The symbols move the objects like this.
Q425: β>Q232, τ>Q999, η>Q196
Q60: β>Q873, τ>Q351, η>Q471
Q149: β>Q490, τ>Q196, η>Q627
Q256: β>Q999, τ>Q996, η>Q547
Q629: β>Q983, τ>Q803, η>Q351
Q718: β>Q267, τ>Q29, η>Q256
Q765: β>Q196, τ>Q547, η>Q21
Q356: β>Q803, τ>Q921, η>Q504
Q669: β>Q250, τ>Q240, η>Q460
Q651: β>Q291, τ>Q586, η>Q767
Q267: β>Q742, τ>Q718, η>Q999
Q338: β>Q351, τ>Q504, η>Q54
Q460: β>Q430, τ>Q435, η>Q131
Q351: β>Q60, τ>Q338, η>Q796
Q656: β>Q921, τ>Q492, η>Q771
Q435: β>Q460, τ>Q490, η>Q191
Q180: β>Q591, τ>Q510, η>Q629
Q21: β>Q658, τ>Q660, η>Q489
Q728: β>Q492, τ>Q910, η>Q250
Q449: β>Q190, τ>Q471, η>Q718
Q532: β>Q143, τ>Q144, η>Q97
Q342: β>Q407, τ>Q861, η>Q492
Q111: β>Q586, τ>Q489, η>Q227
Q143: β>Q312, τ>Q532, η>Q510
Q802: β>Q29, τ>Q312, η>Q591
Q510: β>Q180, τ>Q97, η>Q803
Q658: β>Q627, τ>Q21, η>Q111
Q921: β>Q356, τ>Q656, η>Q465
Q259: β>Q144, τ>Q230, η>Q407
Q996: β>Q256, τ>Q591, η>Q145
Q227: β>Q571, τ>Q742, η>Q232
Q861: β>Q342, τ>Q291, η>Q728
Q983: β>Q145, τ>Q629, η>Q60
Q407: β>Q368, τ>Q342, η>Q656
Q196: β>Q149, τ>Q765, η>Q658
Q627: β>Q408, τ>Q658, η>Q586
Q131: β>Q230, τ>Q191, η>Q861
Q190: β>Q489, τ>Q449, η>Q267
Q191: β>Q131, τ>Q408, η>Q291
Q611: β>Q564, τ>Q405, η>Q144
Q232: β>Q673, τ>Q425, η>Q149
Q999: β>Q425, τ>Q256, η>Q765
Q569: β>Q771, τ>Q250, η>Q405
Q564: β>Q574, τ>Q611, η>Q532
Q489: β>Q111, τ>Q190, η>Q742
Q873: β>Q660, τ>Q60, η>Q449
Q312: β>Q802, τ>Q143, η>Q180
Q660: β>Q21, τ>Q873, η>Q190
Q240: β>Q669, τ>Q673, η>Q435
Q574: β>Q54, τ>Q564, η>Q143
Q673: β>Q240, τ>Q232, η>Q490
Q291: β>Q861, τ>Q651, η>Q910
Q471: β>Q449, τ>Q796, η>Q29
Q250: β>Q569, τ>Q669, η>Q430
Q803: β>Q629, τ>Q356, η>Q338
Q408: β>Q191, τ>Q627, η>Q651
Q54: β>Q796, τ>Q574, η>Q312
Q97: β>Q510, τ>Q368, η>Q356
Q405: β>Q611, τ>Q430, η>Q259
Q796: β>Q471, τ>Q54, η>Q802
Q29: β>Q718, τ>Q802, η>Q996
Q571: β>Q767, τ>Q227, η>Q673
Q771: β>Q465, τ>Q569, η>Q611
Q586: β>Q651, τ>Q111, η>Q571
Q492: β>Q656, τ>Q728, η>Q569
Q230: β>Q259, τ>Q131, η>Q342
Q767: β>Q910, τ>Q571, η>Q240
Q368: β>Q97, τ>Q407, η>Q921
Q910: β>Q728, τ>Q767, η>Q669
Q465: β>Q504, τ>Q771, η>Q564
Q490: β>Q435, τ>Q149, η>Q408
Q145: β>Q547, τ>Q983, η>Q873
Q591: β>Q996, τ>Q180, η>Q983
Q742: β>Q227, τ>Q267, η>Q425
Q547: β>Q765, τ>Q145, η>Q660
Q504: β>Q338, τ>Q465, η>Q574
Q144: β>Q532, τ>Q259, η>Q368
Q430: β>Q405, τ>Q460, η>Q230

In the rows, 28 means zero.

The rows follow the links: the fewer symbols apart two objects are, the more alike their rows tend to be.

Each row is also shifted at random along 4 hidden directions that mean nothing.

Some objects, each with a row of numbers:
Q471 -> [ 20,  27,  25,  27,  26,  27,  28,  30,  32,  26,  29,  28,  26,  29,  25,  33,  29,  25,  36,  31,  26,  27,  23,  28,  29,  24,  35,  28,  30,  26,  25,  23,  24,  26,  27,  30,  28,  23,  29,  27,  28,  33,  28,  24,  28,  29,  29,  26,  27,  24]
Q504 -> [ 36,  27,  30,  32,  25,  28,  29,  28,  25,  28,  32,  29,  28,  31,  30,  26,  27,  26,  26,  28,  23,  32,  26,  28,  28,  23,  27,  25,  31,  21,  22,  25,  24,  28,  22,  31,  29,  30,  30,  33,  29,  29,  29,  28,  28,  34,  29,  25,  29,  35]
Q532 -> [ 26,  30,  31,  28,  25,  31,  26,  29,  29,  29,  32,  29,  29,  30,  30,  25,  28,  28,  29,  30,  24,  27,  25,  31,  27,  24,  32,  25,  24,  27,  25,  27,  30,  29,  26,  30,  32,  31,  31,  28,  30,  29,  28,  27,  31,  31,  28,  27,  26,  31]
Q489 -> [ 32,  27,  25,  26,  30,  25,  28,  27,  32,  25,  25,  30,  26,  26,  27,  32,  29,  26,  33,  33,  32,  23,  29,  30,  28,  30,  30,  27,  26,  33,  31,  28,  32,  28,  29,  29,  26,  28,  26,  21,  26,  29,  32,  28,  25,  24,  26,  31,  30,  24]
Q449 -> [ 17,  26,  22,  29,  26,  25,  29,  28,  28,  24,  27,  24,  27,  28,  24,  34,  28,  27,  29,  24,  29,  33,  25,  23,  32,  26,  29,  31,  33,  24,  26,  24,  20,  25,  26,  28,  27,  23,  29,  32,  31,  33,  31,  26,  25,  30,  28,  25,  31,  27]
Q29 -> [ 20,  25,  24,  27,  25,  26,  27,  31,  31,  22,  28,  25,  28,  28,  25,  33,  32,  30,  26,  27,  27,  28,  24,  24,  27,  26,  30,  29,  27,  32,  27,  25,  24,  26,  25,  27,  29,  27,  30,  28,  33,  32,  31,  27,  25,  28,  30,  31,  28,  27]
Q21 -> [ 25,  29,  25,  27,  32,  28,  27,  27,  29,  31,  22,  25,  27,  27,  25,  36,  27,  25,  35,  23,  31,  25,  27,  25,  31,  29,  28,  30,  32,  26,  30,  27,  26,  25,  33,  23,  29,  18,  26,  25,  26,  29,  29,  24,  28,  28,  28,  22,  31,  24]
Q465 -> [ 31,  33,  28,  30,  27,  30,  29,  28,  27,  26,  32,  28,  30,  30,  28,  26,  29,  31,  21,  26,  25,  33,  26,  23,  27,  24,  24,  28,  30,  23,  21,  27,  23,  27,  22,  29,  31,  28,  30,  37,  31,  26,  29,  29,  34,  35,  30,  27,  29,  35]
Q250 -> [ 41,  29,  31,  28,  28,  29,  30,  27,  24,  33,  29,  29,  29,  26,  31,  22,  26,  26,  26,  28,  27,  29,  33,  32,  27,  28,  24,  28,  28,  26,  27,  31,  31,  33,  28,  27,  28,  32,  27,  27,  29,  25,  26,  30,  29,  31,  30,  28,  23,  31]
Q771 -> [ 20,  33,  30,  30,  31,  31,  30,  28,  27,  29,  32,  31,  27,  31,  29,  25,  26,  29,  28,  31,  26,  31,  27,  27,  29,  27,  28,  28,  34,  20,  23,  28,  25,  26,  26,  31,  28,  25,  28,  36,  24,  25,  24,  27,  36,  31,  28,  24,  29,  30]
Q803 -> [ 28,  25,  30,  32,  27,  26,  28,  28,  27,  28,  30,  29,  27,  33,  31,  28,  27,  26,  27,  29,  24,  30,  26,  29,  27,  25,  29,  24,  32,  23,  24,  24,  26,  26,  25,  31,  28,  29,  29,  32,  25,  30,  29,  27,  25,  29,  27,  25,  31,  34]
Q232 -> [ 20,  27,  26,  24,  28,  28,  26,  30,  27,  31,  22,  21,  31,  23,  26,  32,  31,  28,  28,  19,  30,  26,  30,  25,  27,  32,  26,  34,  24,  35,  34,  30,  29,  30,  35,  19,  29,  25,  27,  21,  34,  28,  26,  28,  26,  26,  32,  29,  23,  23]
Q999 -> [ 26,  26,  26,  27,  30,  26,  26,  27,  30,  26,  23,  25,  28,  28,  26,  34,  30,  29,  28,  24,  32,  25,  28,  25,  28,  31,  28,  28,  27,  33,  32,  28,  29,  25,  31,  25,  29,  26,  27,  24,  28,  29,  32,  27,  24,  24,  26,  29,  33,  26]
Q651 -> [ 30,  31,  27,  28,  30,  30,  28,  26,  26,  31,  26,  26,  29,  26,  26,  26,  26,  30,  26,  23,  33,  32,  31,  26,  32,  33,  24,  33,  29,  26,  31,  32,  28,  29,  32,  25,  27,  26,  27,  30,  29,  25,  26,  30,  31,  28,  27,  26,  29,  26]
Q611 -> [ 29,  31,  31,  29,  28,  31,  28,  29,  28,  26,  32,  30,  29,  31,  30,  24,  30,  34,  20,  31,  27,  30,  27,  26,  25,  28,  26,  27,  27,  28,  25,  29,  28,  27,  24,  30,  29,  32,  30,  35,  28,  24,  27,  30,  33,  29,  28,  31,  29,  32]
Q742 -> [ 33,  29,  23,  27,  30,  26,  29,  27,  28,  27,  22,  25,  28,  25,  25,  35,  29,  27,  28,  24,  31,  27,  30,  23,  28,  29,  23,  31,  32,  27,  28,  28,  25,  26,  29,  23,  28,  22,  25,  28,  28,  28,  31,  27,  27,  29,  30,  27,  30,  27]
Q873 -> [ 35,  23,  25,  27,  24,  26,  27,  30,  29,  24,  28,  25,  29,  28,  26,  31,  30,  29,  26,  25,  27,  30,  25,  26,  28,  27,  31,  29,  26,  32,  30,  26,  25,  27,  28,  28,  28,  29,  30,  27,  33,  33,  30,  28,  22,  27,  28,  30,  28,  27]
Q259 -> [ 27,  29,  34,  28,  29,  31,  26,  30,  27,  33,  31,  30,  29,  30,  32,  22,  28,  30,  27,  29,  25,  27,  29,  32,  26,  31,  30,  27,  26,  30,  30,  30,  32,  29,  32,  28,  28,  31,  28,  28,  25,  25,  22,  29,  31,  25,  27,  28,  25,  29]
Q149 -> [ 36,  27,  25,  26,  28,  26,  31,  28,  25,  29,  25,  25,  28,  23,  26,  28,  27,  26,  29,  24,  30,  31,  31,  27,  30,  30,  25,  33,  30,  28,  30,  30,  26,  31,  31,  25,  25,  26,  26,  27,  31,  28,  26,  29,  27,  28,  31,  28,  25,  23]
Q629 -> [ 46,  23,  32,  28,  28,  28,  23,  33,  30,  27,  27,  24,  30,  32,  32,  31,  33,  33,  21,  25,  23,  24,  26,  25,  21,  29,  29,  25,  25,  37,  30,  27,  29,  24,  30,  25,  30,  31,  30,  27,  27,  29,  28,  28,  24,  24,  29,  32,  28,  33]
Q767 -> [ 27,  32,  29,  27,  31,  32,  27,  26,  27,  33,  26,  27,  29,  26,  27,  26,  25,  29,  30,  24,  33,  29,  30,  28,  32,  33,  27,  32,  27,  27,  32,  32,  30,  29,  34,  25,  29,  25,  27,  28,  28,  25,  25,  28,  32,  27,  26,  25,  29,  24]
Q407 -> [ 29,  30,  31,  30,  30,  30,  29,  28,  26,  29,  32,  31,  28,  31,  31,  22,  27,  31,  24,  31,  26,  30,  29,  29,  27,  29,  27,  27,  30,  25,  26,  30,  28,  28,  27,  31,  27,  31,  28,  34,  25,  25,  24,  30,  33,  28,  28,  28,  28,  31]
Q338 -> [ 37,  24,  32,  31,  28,  28,  26,  30,  27,  30,  29,  27,  28,  33,  32,  28,  28,  27,  27,  27,  23,  28,  26,  28,  26,  26,  30,  24,  31,  26,  27,  25,  27,  25,  28,  29,  30,  29,  29,  30,  25,  30,  27,  27,  25,  28,  27,  25,  30,  33]
Q227 -> [ 23,  27,  23,  25,  27,  25,  30,  28,  28,  26,  24,  25,  28,  23,  25,  31,  30,  27,  27,  25,  31,  28,  31,  26,  28,  30,  24,  32,  28,  31,  31,  30,  27,  30,  29,  24,  26,  27,  26,  25,  31,  28,  29,  29,  26,  28,  31,  31,  25,  24]
Q569 -> [ 40,  29,  31,  31,  29,  30,  29,  29,  22,  33,  29,  25,  30,  29,  31,  23,  28,  31,  18,  20,  25,  33,  31,  24,  26,  30,  21,  30,  32,  25,  27,  31,  26,  28,  29,  23,  28,  29,  27,  35,  28,  24,  23,  30,  30,  30,  31,  26,  26,  34]

Start, symbols taken left to right, then the object you end at.
Answer with the object's name.
[ 35,  30,  31,  30,  29,  29,  30,  28,  27,  27,  33,  32,  28,  31,  31,  22,  28,  33,  21,  33,  26,  31,  29,  28,  26,  29,  26,  26,  29,  26,  25,  30,  28,  28,  25,  32,  26,  33,  29,  35,  25,  25,  26,  31,  32,  28,  28,  31,  28,  32]
τ η β η -> Q611
[ 37,  28,  31,  30,  25,  31,  25,  30,  26,  30,  30,  25,  31,  31,  30,  26,  30,  29,  22,  22,  23,  30,  26,  26,  25,  24,  26,  26,  26,  27,  25,  26,  26,  28,  26,  25,  33,  30,  31,  31,  33,  28,  28,  28,  28,  32,  30,  26,  27,  36]
η β τ -> Q504
[ 24,  27,  24,  28,  27,  25,  29,  30,  31,  21,  29,  27,  27,  29,  26,  34,  32,  30,  26,  30,  26,  28,  24,  22,  26,  25,  29,  28,  32,  28,  24,  24,  22,  24,  23,  29,  27,  26,  29,  32,  29,  31,  31,  27,  28,  29,  31,  30,  29,  29]
β β τ -> Q145
[ 33,  25,  32,  31,  27,  29,  26,  30,  26,  33,  29,  25,  29,  32,  31,  28,  28,  26,  28,  22,  22,  29,  25,  28,  26,  25,  29,  25,  30,  26,  27,  25,  26,  26,  29,  26,  31,  27,  29,  29,  28,  30,  26,  26,  26,  29,  28,  23,  28,  34]
η β η -> Q351
[ 20,  28,  23,  27,  28,  25,  32,  27,  26,  27,  27,  28,  26,  23,  25,  28,  26,  26,  32,  29,  32,  31,  31,  29,  32,  29,  27,  32,  31,  25,  29,  29,  26,  31,  29,  29,  23,  26,  26,  27,  28,  29,  27,  29,  27,  28,  29,  28,  26,  22]
η τ β τ -> Q111
[ 30,  29,  32,  30,  29,  30,  28,  29,  24,  31,  30,  27,  30,  29,  31,  23,  28,  32,  20,  25,  26,  31,  31,  26,  25,  30,  23,  28,  30,  27,  27,  31,  28,  28,  29,  26,  28,  31,  28,  33,  27,  24,  24,  31,  30,  28,  30,  29,  27,  33]
η τ -> Q230
[ 21,  28,  27,  26,  29,  29,  28,  28,  27,  32,  25,  25,  29,  25,  26,  27,  27,  28,  30,  23,  32,  29,  30,  29,  31,  33,  28,  33,  26,  31,  34,  31,  30,  31,  35,  25,  27,  27,  27,  25,  30,  27,  25,  29,  28,  25,  27,  28,  27,  22]
η β η -> Q191
[ 27,  26,  27,  28,  28,  26,  27,  31,  32,  23,  29,  28,  27,  31,  28,  33,  32,  30,  27,  31,  25,  25,  24,  25,  24,  26,  30,  26,  29,  31,  26,  25,  25,  24,  26,  29,  28,  27,  29,  30,  27,  30,  30,  27,  27,  27,  29,  31,  29,  29]
τ η η -> Q629
[ 31,  29,  23,  27,  30,  25,  31,  27,  29,  26,  24,  27,  26,  24,  25,  33,  28,  25,  32,  29,  31,  26,  30,  26,  29,  28,  25,  30,  32,  27,  28,  28,  26,  27,  28,  26,  26,  23,  25,  26,  27,  28,  31,  27,  28,  29,  30,  27,  29,  25]
η τ η -> Q21
[ 23,  25,  30,  29,  29,  28,  25,  31,  30,  27,  27,  26,  28,  32,  30,  31,  31,  30,  26,  27,  24,  25,  25,  26,  23,  27,  30,  24,  29,  32,  28,  25,  27,  23,  29,  28,  30,  28,  29,  28,  25,  30,  29,  26,  25,  25,  28,  29,  30,  31]
τ τ -> Q97
[ 32,  28,  26,  27,  28,  26,  31,  27,  26,  30,  27,  28,  26,  24,  26,  26,  25,  25,  34,  29,  31,  31,  31,  32,  33,  30,  29,  32,  31,  26,  31,  30,  28,  32,  32,  29,  24,  26,  26,  26,  27,  29,  24,  28,  28,  27,  28,  27,  25,  21]
β η -> Q767
[ 34,  25,  24,  30,  28,  24,  29,  26,  28,  22,  26,  27,  27,  28,  26,  33,  28,  29,  24,  27,  32,  31,  28,  24,  30,  29,  25,  28,  31,  28,  29,  27,  25,  25,  26,  29,  26,  28,  28,  30,  28,  30,  34,  29,  23,  27,  25,  30,  34,  29]
τ β -> Q190
[ 33,  30,  22,  27,  30,  25,  32,  27,  27,  26,  24,  26,  27,  24,  24,  33,  28,  26,  29,  26,  31,  29,  31,  24,  29,  28,  23,  32,  34,  25,  27,  28,  24,  27,  27,  25,  26,  22,  25,  29,  29,  28,  30,  28,  28,  31,  31,  26,  28,  26]
τ τ τ -> Q145
[ 30,  27,  30,  32,  26,  29,  28,  28,  26,  31,  31,  29,  27,  32,  30,  26,  25,  24,  31,  28,  23,  31,  25,  30,  29,  23,  30,  25,  32,  20,  23,  24,  25,  27,  25,  31,  30,  27,  30,  31,  27,  30,  27,  25,  28,  32,  27,  22,  29,  33]
β η η -> Q180
[ 24,  25,  24,  29,  27,  24,  29,  27,  28,  24,  26,  27,  26,  28,  25,  33,  27,  27,  29,  26,  31,  31,  26,  25,  32,  28,  29,  28,  31,  26,  29,  25,  24,  26,  27,  30,  27,  25,  28,  29,  28,  32,  32,  27,  23,  27,  26,  27,  34,  27]
τ η τ -> Q60
[ 23,  25,  33,  30,  26,  28,  25,  30,  28,  31,  30,  28,  28,  32,  31,  27,  28,  26,  30,  28,  23,  26,  25,  32,  26,  25,  33,  23,  25,  29,  28,  25,  30,  28,  28,  30,  31,  31,  30,  25,  28,  31,  28,  26,  25,  27,  27,  26,  28,  32]
τ η η β -> Q803
